Look-ups in named tables: a row name and a column name give one cell, copied from the table.

Table sor
        futir  moviz  somusiz  nupadim
sonet     129    100      138      128
toze      104     72      109      137
meka       85    140      106      152
dekude     52    135       99      118
loso      123    112      110      168
bivu      140    134      150      122
kopelo    116    102      126      141
sodiro    156     91      122      174
foneku     93    134      122       98
bedav     111     94      120      126
buvosu    115    115      128      130
filota    119     94      133      129
giv       100    130      122      123
sen       162    157      201       65

nupadim of buvosu is 130
somusiz of loso is 110
moviz of loso is 112
moviz of giv is 130
futir of bivu is 140
somusiz of sen is 201

bomi =
,dirog,nukega,kital,zepovor,gove,pakuro,loreba,ponul,faso,voderif
fezo,38.99,34.38,33.64,11.83,0.21,-1.79,8.29,-13.31,7.75,-20.48
fidozop,-48.27,-79.45,-50.89,15.83,26.61,37.40,20.62,57.50,6.11,57.13
kozod,-49.39,-80.65,-52.13,16.01,27.31,37.99,20.76,58.55,6.26,58.43
vareda,-53.70,-82.43,-54.60,15.52,29.00,39.71,20.90,61.52,7.56,63.62
nes,-25.11,-60.67,-32.72,15.29,16.07,25.10,17.06,35.23,1.84,27.70
tof,65.46,80.27,63.13,10.15,-3.79,-10.50,5.04,-28.94,12.50,-34.08
vez,37.98,32.60,32.60,11.88,0.31,-1.37,8.46,-12.64,7.58,-20.01
lesi,-53.82,-83.24,-54.79,15.65,28.81,39.97,20.92,61.72,7.39,63.77
viz,37.03,35.73,33.94,10.45,0.45,-2.26,6.96,-14.57,9.04,-20.30

ponul of nes is 35.23
pakuro of kozod is 37.99
kital of lesi is -54.79
kital of fidozop is -50.89
loreba of fezo is 8.29
pakuro of nes is 25.10
dirog of lesi is -53.82
faso of fidozop is 6.11
kital of kozod is -52.13
gove of fezo is 0.21
voderif of tof is -34.08
zepovor of fezo is 11.83
pakuro of vez is -1.37
ponul of vez is -12.64
zepovor of vareda is 15.52
faso of tof is 12.50
dirog of fidozop is -48.27

kigiliz:
          pofonu      tad     miv     mus      fov   zigona    ropu   badam   nibuz
dafodug   33.185  -31.465  20.744  29.499   56.122   64.798  25.089  15.024  28.024
risa      51.078   69.947  27.076  15.686   26.781   35.128  10.304  35.460  29.659
kepag      0.161   -8.413  25.490  42.486   24.479   17.074  20.640  21.575  30.053
rumev     62.363   62.165  29.129   9.463   35.940   46.908  36.883  32.833  24.604
zedokes  -42.341   16.761  38.430  56.234  -17.047  -52.113  61.533  28.184  24.245
vogef     30.374  -27.036  20.491  30.683   52.858   60.382  19.375  16.291  29.080
zad       61.623   53.571  26.037  11.335   39.864   53.595  20.205  31.479  27.728
luf       62.583   64.164  35.003   6.426   32.230   38.720  71.127  33.090  17.951
pob        3.479   -6.961  27.371  40.460   25.327   17.049  32.353  21.524  27.720
dutusep    4.698   87.611  39.981  31.084  -14.539  -34.280  55.677  40.991  23.264
puv       49.627   73.488  25.174  16.921   25.447   35.339  -4.566  36.356  32.658

What is the ropu of rumev in kigiliz? 36.883
What is the ropu of puv in kigiliz? -4.566
What is the pofonu of puv in kigiliz? 49.627
What is the mus of zad in kigiliz? 11.335
What is the miv of dafodug in kigiliz? 20.744
What is the badam of zedokes in kigiliz? 28.184
What is the ropu of kepag in kigiliz? 20.640

gom
columns: dipe, ribural, sadus
kup: [24, 68, 134]
mil: [248, 81, 151]
mab: [182, 184, 119]
daked: [213, 89, 158]
lifofum: [120, 177, 184]

What is the dipe of lifofum in gom?
120
What is the sadus of kup in gom?
134
What is the ribural of kup in gom?
68
What is the ribural of mab in gom?
184
What is the dipe of mab in gom?
182
What is the ribural of lifofum in gom?
177

nebete =
,zamova,banofos,vinu,dobik,siv,mugavup
nutuve,187,107,112,118,12,104
gami,151,147,115,83,42,140
pafar,146,152,115,78,44,146
fipa,125,176,118,57,63,167
gek,122,179,116,54,64,170
zimo,195,96,110,127,5,95
futema,196,96,111,127,4,95
gigemu,156,140,114,87,37,135

zamova of gami: 151
dobik of nutuve: 118
zamova of gigemu: 156
mugavup of nutuve: 104
zamova of nutuve: 187
banofos of gek: 179
zamova of gek: 122
zamova of pafar: 146
mugavup of gigemu: 135
mugavup of gami: 140
zamova of zimo: 195
siv of futema: 4
banofos of pafar: 152
siv of gigemu: 37
mugavup of gek: 170
mugavup of fipa: 167

nek:
	vog	rim	ker	lig	toz	pelebu	valisa
gif	2.690	2.434	2.747	7.701	7.700	7.684	7.678
ver	6.519	6.306	6.551	3.773	3.774	3.757	3.753
duzokam	3.525	3.280	3.576	6.842	6.841	6.825	6.820
fol	4.956	4.725	4.998	5.376	5.377	5.360	5.355
duloke	7.115	6.907	7.142	3.164	3.166	3.148	3.144

ver, valisa: 3.753
gif, ker: 2.747
duloke, pelebu: 3.148
gif, toz: 7.700
duloke, toz: 3.166
fol, rim: 4.725
fol, lig: 5.376
duloke, valisa: 3.144
ver, ker: 6.551
fol, toz: 5.377
duzokam, rim: 3.280
duzokam, valisa: 6.820

Table rukan
	rugire	rut	sitepa	vafe	muz	dabed	famaro	pifiv	bikepos
bon	20.1	39.6	41.4	50.0	35.8	53.9	40.1	30.9	48.9
mog	55.1	36.4	57.8	62.0	35.8	51.1	78.5	51.8	24.0
gogebas	51.6	48.6	39.9	58.4	47.3	28.4	15.3	31.0	70.9
rudog	48.4	46.7	50.4	54.6	41.0	49.8	56.4	48.1	42.1
vuv	50.1	47.7	28.6	40.8	34.3	52.8	43.5	52.2	55.1
tafe	47.6	20.6	34.7	46.1	8.6	15.9	58.6	17.9	51.6
busak	44.4	41.9	41.8	58.6	48.7	33.2	26.2	37.5	61.6

muz of gogebas = 47.3
rut of tafe = 20.6
famaro of mog = 78.5
dabed of bon = 53.9
dabed of tafe = 15.9
bikepos of tafe = 51.6
rugire of vuv = 50.1

sed.tsv
	vub	boz	mivolap	kofimib	lat	dugufus	bopof	siz	gonavo
konu	166	112	166	166	112	112	112	112	166
gom	37	239	37	37	239	239	240	238	37
geme	148	131	148	148	131	131	131	131	148

kofimib of konu is 166
lat of gom is 239
boz of geme is 131
siz of geme is 131
bopof of geme is 131
mivolap of konu is 166
dugufus of geme is 131
vub of gom is 37
lat of konu is 112
lat of geme is 131
bopof of konu is 112
kofimib of gom is 37
mivolap of geme is 148
siz of gom is 238
mivolap of gom is 37
gonavo of geme is 148
gonavo of gom is 37
boz of konu is 112

kam =
       devot  renu  ger  gak  ralafu  pelo  dipip  raf
zogo      70    57   43   25      30    83     20   35
libe      84    54   48   68      52    57     42   58
bom       86    37   53    6      68    77     22    0
vulir     89    74   46   42      69    59     28   20

bom, pelo -> 77
vulir, devot -> 89
libe, dipip -> 42
zogo, raf -> 35
libe, pelo -> 57
zogo, devot -> 70
zogo, ger -> 43
vulir, dipip -> 28
bom, dipip -> 22
libe, gak -> 68
vulir, ralafu -> 69
vulir, gak -> 42
zogo, renu -> 57
vulir, raf -> 20
bom, devot -> 86
bom, gak -> 6
bom, ger -> 53
zogo, dipip -> 20
libe, ger -> 48

vubuva =
fields: lepi, fomegok
pedibi: [4693, 8267]
vemopo: [6598, 7170]
kufu: [7123, 115]

vemopo, fomegok: 7170
vemopo, lepi: 6598
kufu, lepi: 7123
pedibi, fomegok: 8267
kufu, fomegok: 115
pedibi, lepi: 4693

pip
        dogov  serele  fes  pudu  tivi  vevudag  difu  ninogo  bimozov  noli
baziti     22      56    4   151   122      171   200      18       41    69
gop       186     111   95   119    82       86    26     106       31    41
vupa       77      86   86    69    48       64    97      25       73   126

bimozov of vupa: 73
difu of vupa: 97
noli of vupa: 126
bimozov of gop: 31
ninogo of vupa: 25
dogov of baziti: 22
ninogo of gop: 106
dogov of vupa: 77
ninogo of baziti: 18
serele of baziti: 56
Which row has the largest vevudag? baziti

vupubul.tsv
	lasoki	bunib	gogova	kimige
busamob	346	704	164	348
puz	499	236	168	656
rufiv	287	53	700	264
sal	186	228	225	291
femata	228	52	172	228
pogukod	228	237	111	196
megaso	228	226	766	427
namozi	360	559	80	324
bodutu	68	33	365	617
riv	816	228	176	259
mef	275	244	228	295
bilab	50	393	511	351
tudu	228	312	282	236
dig	228	269	177	196

bilab, lasoki -> 50
dig, lasoki -> 228
sal, gogova -> 225
rufiv, bunib -> 53
bilab, kimige -> 351
bodutu, kimige -> 617
rufiv, kimige -> 264
riv, lasoki -> 816
megaso, gogova -> 766

